Below are the code and all the weights of a small trained network. Each question names an input and a target symbol and asks about switching units off, where a switched-off unit gives its printed mean instead of its output.

import numpy as np


def w(rows, s, z=0):
    codes = np.array(rows[::2]) - 128.0
    scale = np.full(codes.shape[1], s)
    scale[-1] = z or s
    return codes * scale


def f(y):
    return y / 2 * (1 + np.tanh(0.7978845608 * (y + 0.044715 * y**3)))


def softmax(a):
    e = np.exp(a - a.max(-1, keepdims=True))
    return e / e.sum(-1, keepdims=True)


def log_softmax(a):
    a = a - a.max(-1, keepdims=True)
    return a - np.log(np.exp(a).sum(-1, keepdims=True))


def net(x, mask):
    ids = ['αβγδλξπστφ'.index(c) for c in x.split()]
    T = len(ids)
    res = E[ids] + P[:T]
    r = res
    for j in range(3):
        rows = slice(4 * j, 4 * j + 4)
        q, k, v = (r @ M[0][rows].T for M in (Q, K, V))
        z = softmax(np.where(np.tri(T) > 0, q @ k.T / 4**0.5, -1e9)) @ v
        o = O[0][rows]
        res = res + np.where(mask[j], z, o[:, -1]) @ o[:, :-1]
    y = f(res @ A[0][:, :-1].T + A[0][:, -1])
    res = res + np.where(mask[3:19], y, B[0][:, -1]) @ B[0][:, :-1]
    return log_softmax(res[-1] @ U[:, :-1].T + U[:, -1])


Q, K, V, O, A, B = {}, {}, {}, {}, {}, {}
E = w([
[93,130,113],'α',
[107,126,82],'β',
[190,34,162],'γ',
[156,149,124],'δ',
[37,136,173],'λ',
[85,122,91],'ξ',
[53,117,97],'π',
[123,172,251],'σ',
[98,153,187],'τ',
[117,142,143],'φ',
],0.017)
P = w([
[52,168,105],'0',
[86,160,112],'1',
[96,146,143],'2',
[97,131,164],'3',
[108,119,183],'4',
[107,105,193],'5',
[116,94,206],'6',
[115,84,217],'7',
[118,68,218],'8',
[92,55,254],'9',
[72,72,251],'10',
],0.0098)
Q[0] = w([
[101,141,136],'h1',
[146,54,129],'h1',
[36,220,107],'h1',
[103,179,125],'h1',
[118,139,39],'h2',
[99,204,187],'h2',
[75,166,107],'h2',
[196,200,54],'h2',
[135,188,45],'h3',
[52,154,204],'h3',
[247,111,30],'h3',
[80,111,140],'h3',
],0.013)
K[0] = w([
[147,126,134],'h1',
[111,185,73],'h1',
[159,6,241],'h1',
[152,72,160],'h1',
[104,250,160],'h2',
[93,72,169],'h2',
[111,115,171],'h2',
[80,232,70],'h2',
[120,182,100],'h3',
[127,67,132],'h3',
[93,234,119],'h3',
[179,86,147],'h3',
],0.014)
V[0] = w([
[128,143,174],'h1',
[10,153,63],'h1',
[111,93,207],'h1',
[48,32,170],'h1',
[75,171,199],'h2',
[159,238,49],'h2',
[159,109,215],'h2',
[241,178,221],'h2',
[103,2,71],'h3',
[69,120,56],'h3',
[246,156,88],'h3',
[186,65,91],'h3',
],0.0083)
O[0] = w([
[159,111,119,167],'h1',
[89,184,131,180],'h1',
[142,139,138,204],'h1',
[178,157,177,223],'h1',
[36,135,91,202],'h2',
[58,86,208,1],'h2',
[167,134,65,195],'h2',
[100,21,54,132],'h2',
[188,138,250,143],'h3',
[254,102,159,104],'h3',
[79,83,156,29],'h3',
[73,127,248,94],'h3',
],0.0087,0.0081)
A[0] = w([
[172,61,48,165],'n1',
[92,61,114,202],'n2',
[43,143,99,90],'n3',
[30,90,161,105],'n4',
[11,127,134,173],'n5',
[107,121,176,41],'n6',
[104,83,156,111],'n7',
[113,99,56,3],'n8',
[195,81,135,135],'n9',
[90,142,89,28],'n10',
[107,136,97,84],'n11',
[167,107,79,121],'n12',
[96,161,55,78],'n13',
[37,136,162,185],'n14',
[117,86,159,106],'n15',
[137,166,170,117],'n16',
],0.012,0.0063)
B[0] = w([
[132,118,174,192],'n1',
[183,179,184,135],'n2',
[141,74,120,189],'n3',
[220,149,140,124],'n4',
[101,32,176,190],'n5',
[150,78,26,125],'n6',
[173,167,51,120],'n7',
[200,138,165,147],'n8',
[134,111,49,152],'n9',
[177,136,133,150],'n10',
[196,112,137,147],'n11',
[126,88,156,157],'n12',
[99,125,79,254],'n13',
[107,89,172,191],'n14',
[119,176,6,124],'n15',
[220,172,113,200],'n16',
],0.011,0.0061)
U = w([
[84,189,154,120],'α',
[85,132,48,193],'β',
[132,188,168,90],'γ',
[68,112,205,150],'δ',
[47,147,148,196],'λ',
[182,166,125,3],'ξ',
[140,218,142,67],'π',
[114,170,200,130],'σ',
[195,102,68,110],'τ',
[136,217,1,131],'φ',
],0.0079,0.0047)

Each question gives the input, a string of symbols that net reads in full, and the target symbol t.
The units are the heads (4 rows each of Q, K, V and O) and the neurons (one row each of A and B). Each row of codes is followed by its name. A weight is (code - 128) times the scale printed after its matrix; where a second scale follows, it is the last column's (O, A, B and U).
mask holds one flag per unit, heads first, then neurons. A switched-off unit (its flag False) gives its mean, the last column of its rows in O or B, instead of its output. The means were averaged over made-up inputs and are rounded, as every weight is.
A unit's drop is (log p(t) with every unit on - log p(t) with that unit switched off) / (log p(t) with every unit on - log p(t) with every unit switched off).
The circuit of an input: a set's keep is (log p(t) with only the set's units on - log p(t) with every unit switched off) / (log p(t) with every unit on - log p(t) with every unit switched off). Starting from the 12 units with the biggest drops (on a tie, the unit counted first), units are removed one at a time, each time the one whose removal leaves the highest keep (on an exact tie, the one counted first), for as long as the keep stays at least 0.8.
units of the circuit, in order: the units of the circuit, biggest drop first
top k neurons: the k neurons with the biggest drops, biggest first
heads that matter: for each layer, one digit per head in row order, 1 if its drop is at least 0.15 and else 0, layers parted by /
input δ δ τ, target δ: heads that matter : 010
input λ λ λ φ, target φ: units of the circuit, in order : (h3; n5)
input λ ξ σ λ τ, target φ: units of the circuit, in order : (h3)
input ξ π β, target π: units of the circuit, in order : (h3; h2; n16)
input β σ φ λ σ α λ σ λ λ σ, target φ: units of the circuit, in order : (h3; h2)
input π π ξ δ σ λ φ φ τ σ β, target τ: heads that matter : 011
input δ λ β λ δ δ π, target δ: units of the circuit, in order : (h2; n5; n14)
input α λ λ σ δ σ φ λ λ α, target φ: units of the circuit, in order : (h3; h2)
input λ λ φ λ λ σ λ τ φ σ τ, target τ: units of the circuit, in order : (h2; h3; n8; n3)
input λ π δ λ φ α τ π λ λ τ, target φ: units of the circuit, in order : (h3; h2)
input α δ λ, target δ: units of the circuit, in order : (h2; n5)
input λ λ λ λ β π β τ τ σ, target β: units of the circuit, in order : (h2; h3)
input φ λ τ τ λ λ, target φ: heads that matter : 001
input λ π α λ λ π α λ λ, target φ: heads that matter : 011
input φ σ λ λ π π α φ λ φ, target φ: heads that matter : 011
input π λ λ φ δ π, target δ: units of the circuit, in order : (h2; n5)
input φ τ σ φ τ λ, target β: units of the circuit, in order : (h3; h2; n5)
input λ λ φ λ σ λ δ, target φ: units of the circuit, in order : (h3)
input π τ λ τ δ σ, target δ: heads that matter : 011
input σ δ τ β, target τ: top 3 neurons : (n8; n3; n11)
input δ σ τ, target τ: heads that matter : 111
input φ δ α, target δ: heads that matter : 110
input φ π λ δ λ τ τ, target β: top 2 neurons : (n13; n16)
input ξ δ σ δ φ, target δ: top 2 neurons : (n5; n16)
input α β π λ τ λ λ δ λ α, target φ: top 3 neurons : (n5; n14; n1)
input λ α τ τ, target β: top neuron : (n13)
